Here is a tiny trained network, its code and every weight. The questions are about switching its units off for an input and a class, where a switched-off unit gives its printed mean instead of its output.

import numpy as np


def w(rows, s, z=0):
    codes = np.array(rows[::2]) - 128.0
    scale = np.full(codes.shape[1], s)
    scale[-1] = z or s
    return codes * scale


def f(y):
    return y / 2 * (1 + np.tanh(0.7978845608 * (y + 0.044715 * y**3)))


def log_softmax(a):
    a = a - a.max(-1, keepdims=True)
    return a - np.log(np.exp(a).sum(-1, keepdims=True))


def net(x, mask):
    res = np.array(x, float).reshape(1, 5) / 4 @ E
    y = f(res @ A[0][:, :-1].T + A[0][:, -1])
    res = res + np.where(mask, y, B[0][:, -1]) @ B[0][:, :-1]
    return log_softmax(res[-1] @ U[:, :-1].T + U[:, -1])


A, B = {}, {}
E = w([
[143,117,140,123,125,134,134,131,158],'x0',
[141,104,157,55,31,125,82,228,71],'x1',
[95,70,95,89,167,45,8,119,210],'x2',
[138,132,122,117,127,130,132,129,141],'x3',
[184,240,218,137,117,48,120,95,114],'x4',
],0.015)
A[0] = w([
[139,126,94,183,184,126,157,48,150,251],'n1',
[70,73,56,127,138,135,101,160,163,127],'n2',
[112,97,89,157,114,252,201,158,97,187],'n3',
[124,114,162,91,70,112,113,212,107,172],'n4',
[129,161,162,138,117,42,60,102,155,44],'n5',
[103,152,141,159,140,122,135,85,144,164],'n6',
[169,182,196,151,117,139,191,128,90,137],'n7',
],0.015,0.012)
B[0] = w([
[47,139,172,119,159,78,186,94,212,244],'n1',
[47,61,118,152,65,169,110,57,126,211],'n2',
[191,112,163,64,219,55,131,247,124,251],'n3',
[183,151,56,180,118,175,86,174,95,223],'n4',
[201,102,166,95,182,78,116,236,127,195],'n5',
[121,132,197,91,162,139,180,151,130,178],'n6',
[101,164,174,201,72,177,160,77,87,224],'n7',
],0.013,0.028)
U = w([
[118,132,176,34,218,50,148,180,184,212],'0',
[208,111,93,65,152,127,51,248,85,253],'1',
[86,231,214,138,111,162,201,14,122,12],'2',
[139,237,114,211,4,204,128,130,67,24],'3',
[10,39,82,124,152,141,110,3,219,83],'4',
[86,19,26,94,2,223,17,124,86,32],'5',
],0.0089,0.0042)

Each question gives the input, the list of numbers given to net, and the class t.
The units are the neurons (one row each of A and B). Each row of codes is followed by its name. A weight is (code - 128) times the scale printed after its matrix; where a second scale follows, it is the last column's (A, B and U).
mask holds one flag per neuron, in row order. A switched-off neuron (its flag False) gives its mean, the last column of its row in B, instead of its output. The means were averaged over made-up inputs and are rounded, as every weight is.
A unit's drop is (log p(t) with every unit on - log p(t) with that unit switched off) / (log p(t) with every unit on - log p(t) with every unit switched off).
The circuit of an input: a set's keep is (log p(t) with only the set's units on - log p(t) with every unit switched off) / (log p(t) with every unit on - log p(t) with every unit switched off). Starting from all 7 units, units are removed one at a time, each time the one whose removal leaves the highest keep (on an exact tie, the one counted first), for as long as the keep stays at least 0.8.
circuit, biggest first: the units of the circuit, biggest drop first
most important unit: the unit with the biggest drop
top k neurons: the k neurons with the biggest drops, biggest first
drop when u is switched off: that unit's drop, to one decimal
input [-8,1,0,-1,-7], class 1: top 2 neurons	n3; n1
input [0,-4,2,-8,-7], class 4: most important unit	n2
input [-8,1,-5,6,3], class 3: circuit, biggest first	n1; n7
input [6,-5,-2,-3,1], class 2: top 2 neurons	n5; n3
input [-7,-8,1,1,-6], class 4: top 2 neurons	n2; n5
input [6,1,1,-6,-2], class 5: circuit, biggest first	n1; n3
input [3,-4,0,6,1], class 2: top 3 neurons	n3; n5; n2
input [-1,5,0,5,7], class 3: top 2 neurons	n3; n7
input [-4,3,-1,8,8], class 3: top 2 neurons	n7; n3
input [-7,0,-1,-2,7], class 2: top 3 neurons	n3; n7; n4
input [-1,6,-1,-4,6], class 3: top 2 neurons	n3; n7
input [0,0,2,-1,-5], class 4: top 2 neurons	n2; n4
input [-6,8,8,-3,1], class 1: top 2 neurons	n5; n7
input [-3,2,3,1,-4], class 5: most important unit	n1
input [5,-2,-1,7,3], class 2: drop when n3 is switched off	0.6
input [1,5,0,-2,5], class 3: drop when n7 is switched off	0.1
input [1,2,8,-3,-5], class 5: drop when n1 is switched off	0.3
